Here is a tiny trained network, its code and every weight. The questions are about switching its units off for an input and a target symbol, where a switched-off unit gives its printed mean instead of its output.

import numpy as np


def w(rows, s, z=0):
    codes = np.array(rows[::2]) - 128.0
    scale = np.full(codes.shape[1], s)
    scale[-1] = z or s
    return codes * scale


def norm(h):
    return h / np.sqrt((h * h).mean(-1, keepdims=True) + 1e-5)


def f(y):
    return np.maximum(y, 0)


def softmax(a):
    e = np.exp(a - a.max(-1, keepdims=True))
    return e / e.sum(-1, keepdims=True)


def log_softmax(a):
    a = a - a.max(-1, keepdims=True)
    return a - np.log(np.exp(a).sum(-1, keepdims=True))


def net(x, mask):
    ids = ['αγδζθλμσψ'.index(c) for c in x.split()]
    T = len(ids)
    res = E[ids] + P[:T]
    u = 0
    for l in range(2):
        q, k, v = (norm(res) @ M[l].T for M in (Q, K, V))
        z = softmax(np.where(np.tri(T) > 0, q @ k.T / 3**0.5, -1e9)) @ v
        res = res + np.where(mask[u], z, O[l][:, -1]) @ O[l][:, :-1]
        u += 1
        y = f(norm(res) @ A[l][:, :-1].T + A[l][:, -1])
        res = res + np.where(mask[u : u + 16], y, B[l][:, -1]) @ B[l][:, :-1]
        u += 16
    return log_softmax(norm(res)[-1] @ U[:, :-1].T + U[:, -1])


Q, K, V, O, A, B = {}, {}, {}, {}, {}, {}
E = w([
[200,98,111,140,61,136,196,144,103,120,148,145],'α',
[129,215,187,122,73,249,110,191,115,152,42,89],'γ',
[199,91,102,155,110,97,55,182,69,147,143,115],'δ',
[81,139,117,80,166,103,103,117,156,180,126,65],'ζ',
[192,103,29,147,144,206,192,134,142,131,104,118],'θ',
[146,105,136,127,151,101,28,145,50,156,116,114],'λ',
[76,191,169,131,119,106,135,190,250,106,114,184],'μ',
[51,115,82,81,54,92,138,141,147,157,170,125],'σ',
[108,116,103,16,129,178,148,159,157,106,196,98],'ψ',
],0.019)
P = w([
[61,37,67,147,94,41,86,255,60,161,167,118],'0',
[108,130,149,180,66,192,91,115,95,170,100,173],'1',
[178,110,119,140,104,78,104,169,143,154,141,118],'2',
[47,160,139,208,117,180,131,75,54,83,99,203],'3',
[146,148,87,141,140,103,154,140,124,103,157,146],'4',
[110,198,115,166,149,130,153,153,110,86,163,169],'5',
[161,171,38,120,155,127,160,126,107,39,120,164],'6',
[189,185,88,192,167,61,154,170,89,110,175,151],'7',
],0.0055)
Q[0] = w([
[93,154,73,137,132,75,197,147,180,59,117,118],'0.h1',
[44,255,60,138,205,17,219,190,90,45,97,48],'0.h1',
[120,232,141,107,65,111,163,128,45,159,73,71],'0.h1',
],0.0041)
K[0] = w([
[121,125,184,88,193,107,132,172,145,125,81,121],'0.h1',
[110,102,133,126,116,122,146,218,120,140,114,253],'0.h1',
[142,130,114,105,184,169,70,158,175,61,151,113],'0.h1',
],0.005)
V[0] = w([
[101,9,104,99,147,253,165,98,34,228,72,15],'0.h1',
[86,70,106,92,61,144,141,155,12,130,162,23],'0.h1',
[63,73,152,139,208,186,151,149,111,21,163,130],'0.h1',
],0.0036)
O[0] = w([
[76,165,134,119,1,82,116,85,192,165,115,100,168],'0.h1',
[166,160,156,165,42,137,10,125,115,114,58,111,252],'0.h1',
[111,123,176,157,120,135,169,127,144,83,152,150,105],'0.h1',
],0.0096,0.0031)
A[0] = w([
[76,179,111,139,195,78,88,67,173,96,87,66,95],'0.n1',
[142,222,153,177,80,112,128,134,191,179,86,139,94],'0.n2',
[141,38,89,224,102,169,145,179,208,136,139,112,188],'0.n3',
[122,179,2,146,156,113,159,146,221,113,89,148,166],'0.n4',
[202,159,154,119,93,139,56,115,164,80,193,93,5],'0.n5',
[97,21,42,148,99,71,96,125,124,94,162,116,159],'0.n6',
[66,169,170,101,91,166,101,87,131,107,34,133,140],'0.n7',
[146,208,101,161,186,85,168,143,95,155,204,201,173],'0.n8',
[143,81,167,198,87,94,145,179,166,30,92,143,213],'0.n9',
[70,150,108,193,73,137,128,136,133,114,103,166,152],'0.n10',
[113,138,111,195,100,144,208,195,128,75,161,143,157],'0.n11',
[189,40,128,179,162,114,144,185,210,130,150,85,217],'0.n12',
[163,145,150,78,122,203,149,131,139,30,104,90,236],'0.n13',
[150,184,117,178,82,155,145,194,120,117,68,147,151],'0.n14',
[162,84,126,189,150,67,73,67,17,116,89,136,131],'0.n15',
[140,89,70,101,58,155,96,153,109,195,77,71,154],'0.n16',
],0.0064,0.0014)
B[0] = w([
[132,111,139,104,27,97,109,198,92,97,173,95,168],'0.n1',
[122,30,72,122,188,119,129,150,11,106,126,163,196],'0.n2',
[20,193,137,136,90,113,136,142,143,200,88,85,168],'0.n3',
[101,81,162,139,97,145,69,190,174,104,76,136,196],'0.n4',
[34,125,116,167,41,147,152,92,254,128,135,140,177],'0.n5',
[195,163,182,147,212,145,61,94,135,159,182,136,188],'0.n6',
[176,153,106,113,175,103,130,149,171,166,160,122,194],'0.n7',
[164,40,117,137,190,192,115,43,116,133,99,116,166],'0.n8',
[89,97,141,71,92,84,134,43,121,164,105,164,163],'0.n9',
[138,100,98,90,107,137,113,203,159,208,116,84,177],'0.n10',
[129,63,121,53,179,130,100,99,45,107,81,106,177],'0.n11',
[97,115,143,113,106,146,166,123,95,101,126,152,159],'0.n12',
[77,101,110,145,132,132,130,116,134,144,163,127,201],'0.n13',
[186,70,152,113,141,62,113,75,113,167,167,149,192],'0.n14',
[151,151,123,98,103,161,125,190,166,144,106,147,159],'0.n15',
[86,149,127,147,127,167,150,127,68,174,150,195,255],'0.n16',
],0.0064,0.0083)
Q[1] = w([
[128,180,142,116,89,148,151,109,173,100,163,125],'1.h1',
[85,130,75,73,65,127,69,180,90,254,128,158],'1.h1',
[124,184,116,170,144,116,137,93,149,101,128,140],'1.h1',
],0.0098)
K[1] = w([
[16,229,197,204,36,168,73,162,165,140,172,189],'1.h1',
[107,2,152,92,188,110,231,104,215,4,47,179],'1.h1',
[123,107,171,156,32,164,151,115,144,189,120,97],'1.h1',
],0.0062)
V[1] = w([
[102,153,169,118,116,207,96,146,254,88,175,74],'1.h1',
[192,179,175,32,127,97,107,135,89,188,145,106],'1.h1',
[193,188,175,72,56,154,173,22,78,51,172,95],'1.h1',
],0.006)
O[1] = w([
[209,128,233,236,145,191,57,161,116,244,138,63,153],'1.h1',
[50,11,115,79,214,191,116,21,121,83,143,60,118],'1.h1',
[100,87,168,1,98,156,90,141,137,166,191,153,1],'1.h1',
],0.0074,0.0095)
A[1] = w([
[231,196,150,179,82,96,82,199,113,185,172,178,157],'1.n1',
[156,75,166,123,106,173,93,222,92,174,171,53,207],'1.n2',
[122,147,150,166,55,82,51,1,136,103,108,123,158],'1.n3',
[107,162,158,25,172,71,66,146,104,123,102,125,76],'1.n4',
[116,130,48,169,48,152,185,200,132,110,66,135,157],'1.n5',
[150,156,134,6,152,115,138,59,76,145,179,97,139],'1.n6',
[82,90,123,33,196,104,142,94,54,108,144,66,70],'1.n7',
[87,181,190,167,101,64,70,173,201,203,86,90,182],'1.n8',
[139,78,173,51,48,96,72,142,91,122,161,162,123],'1.n9',
[77,100,124,215,99,115,69,131,70,132,90,82,180],'1.n10',
[81,69,107,99,164,140,142,154,118,84,126,170,122],'1.n11',
[147,181,98,192,155,49,144,96,122,114,83,177,188],'1.n12',
[47,108,184,32,118,135,174,61,139,177,79,197,155],'1.n13',
[119,109,189,134,94,33,55,136,143,79,14,134,120],'1.n14',
[128,205,83,84,144,97,200,159,69,98,158,92,253],'1.n15',
[121,135,190,127,102,89,104,128,171,226,138,125,96],'1.n16',
],0.0077,0.0018)
B[1] = w([
[133,75,153,156,157,142,139,125,177,124,127,149,242],'1.n1',
[165,105,151,62,150,131,83,82,119,94,143,94,237],'1.n2',
[100,174,133,113,170,84,160,153,94,73,132,90,169],'1.n3',
[117,132,185,118,79,126,194,107,88,116,65,151,146],'1.n4',
[139,108,129,168,98,40,151,151,113,129,76,78,238],'1.n5',
[160,136,177,165,65,117,152,89,164,141,106,172,143],'1.n6',
[148,129,185,148,127,119,84,115,175,138,123,131,166],'1.n7',
[146,141,151,148,92,106,176,153,144,191,107,196,242],'1.n8',
[200,130,94,143,99,167,146,1,92,93,141,177,166],'1.n9',
[144,144,132,109,176,172,131,154,195,99,185,104,254],'1.n10',
[130,163,95,122,98,146,116,142,126,181,145,170,169],'1.n11',
[95,86,163,143,140,126,140,171,95,57,112,63,214],'1.n12',
[169,121,128,121,221,115,67,126,52,78,132,127,155],'1.n13',
[72,181,151,140,46,114,194,186,132,147,119,141,181],'1.n14',
[149,136,150,210,81,105,185,100,120,140,121,192,175],'1.n15',
[146,158,82,160,119,175,169,138,124,184,138,170,191],'1.n16',
],0.0091,0.0094)
U = w([
[50,80,106,172,74,76,244,184,112,173,96,155,201],'α',
[194,112,121,183,106,133,134,121,102,13,201,34,104],'γ',
[141,2,149,45,202,167,64,131,84,70,133,16,253],'δ',
[81,177,9,98,142,102,84,141,106,177,178,130,99],'ζ',
[99,118,145,146,221,142,47,137,107,118,65,212,7],'θ',
[215,152,173,131,110,207,91,113,171,183,146,178,95],'λ',
[150,134,138,72,31,100,110,41,37,106,94,191,153],'μ',
[102,248,155,63,94,189,117,163,41,81,140,114,65],'σ',
[63,154,203,84,86,66,75,48,153,143,101,54,73],'ψ',
],0.0081,0.0024)

Each question gives the input, a string of symbols that net reads in full, and the target symbol t.
The units are the heads (3 rows each of Q, K, V and O) and the neurons (one row each of A and B). Each row of codes is followed by its name. A weight is (code - 128) times the scale printed after its matrix; where a second scale follows, it is the last column's (O, A, B and U).
mask holds one flag per unit, layer by layer, with each layer's heads first. A switched-off unit (its flag False) gives its mean, the last column of its rows in O or B, instead of its output. The means were averaged over made-up inputs and are rounded, as every weight is.
A unit's drop is (log p(t) with every unit on - log p(t) with that unit switched off) / (log p(t) with every unit on - log p(t) with every unit switched off).
The circuit of an input: a set's keep is (log p(t) with only the set's units on - log p(t) with every unit switched off) / (log p(t) with every unit on - log p(t) with every unit switched off). Starting from the 12 units with the biggest drops (on a tie, the unit counted first), units are removed one at a time, each time the one whose removal leaves the highest keep (on an exact tie, the one counted first), for as long as the keep stays at least 0.8.
units of the circuit, in order: the units of the circuit, biggest drop first
most important unit: the unit with the biggest drop
k most important neurons: the k neurons with the biggest drops, biggest first
top k neurons in layer l: the k neurons of layer l with the biggest drops, biggest first
input ψ ψ α μ δ ψ, target δ: units of the circuit, in order => 0.n10, 1.h1, 1.n2
input ζ μ ψ ψ, target γ: units of the circuit, in order => 1.h1, 0.h1, 1.n8
input σ ψ ψ α δ δ, target μ: 2 most important neurons => 0.n9, 0.n11
input α ψ μ ζ γ μ θ ψ, target λ: units of the circuit, in order => 1.n7, 1.n12
input ζ σ μ α γ ζ ψ, target α: top neuron in layer 0 => 0.n6
input δ λ μ σ δ ψ σ, target γ: units of the circuit, in order => 0.h1, 0.n6, 1.n8
input θ α σ θ ζ ζ σ λ, target α: units of the circuit, in order => 1.h1, 1.n14
input μ σ δ, target α: units of the circuit, in order => 0.n5, 1.n14, 0.n3
input ζ ζ α μ ψ ψ ζ, target δ: units of the circuit, in order => 0.h1, 1.n8
input ζ μ μ σ λ μ, target δ: units of the circuit, in order => 0.h1, 0.n8, 1.n8
input σ ζ ζ, target ψ: 2 most important neurons => 0.n6, 0.n1
input ψ μ γ σ λ μ σ ζ, target θ: 4 most important neurons => 1.n7, 0.n8, 0.n5, 1.n5
input λ ψ μ γ δ θ μ ζ, target θ: 3 most important neurons => 0.n8, 1.n7, 1.n5
input ψ ψ α σ σ σ δ, target μ: 2 most important neurons => 0.n9, 0.n14
input ζ λ ζ γ σ, target ζ: most important neuron => 0.n6
input ζ μ μ γ δ σ, target θ: top 3 neurons in layer 0 => 0.n6, 0.n8, 0.n11
input δ μ λ λ μ, target θ: top 2 neurons in layer 1 => 1.n11, 1.n2
input ζ ψ ψ ψ α ζ, target μ: top 2 neurons in layer 0 => 0.n2, 0.n9
input ψ ψ ζ α γ σ γ, target μ: 2 most important neurons => 0.n2, 0.n14
input ζ μ α ψ ψ ζ γ ζ, target δ: top 3 neurons in layer 0 => 0.n8, 0.n3, 0.n16
input ψ σ γ ψ α, target μ: top 2 neurons in layer 0 => 0.n11, 0.n9
input σ ψ ζ ψ λ μ σ γ, target α: 3 most important neurons => 0.n6, 0.n8, 0.n2
input ψ ζ θ ψ λ, target λ: most important unit => 0.n3
input γ ψ δ μ α ψ, target γ: top 3 neurons in layer 0 => 0.n16, 0.n10, 0.n3
input ζ ζ ζ μ ζ γ λ, target α: 2 most important neurons => 0.n15, 0.n2
input θ α ζ, target μ: 2 most important neurons => 0.n6, 0.n3
input γ σ δ, target γ: top 2 neurons in layer 1 => 1.n10, 1.n3
input ψ α δ α ψ, target λ: most important neuron => 0.n5
input ζ δ ζ σ ζ, target ψ: 3 most important neurons => 0.n1, 1.n7, 0.n6
input μ μ ζ ψ ψ μ μ, target θ: 3 most important neurons => 1.n11, 1.n2, 1.n10
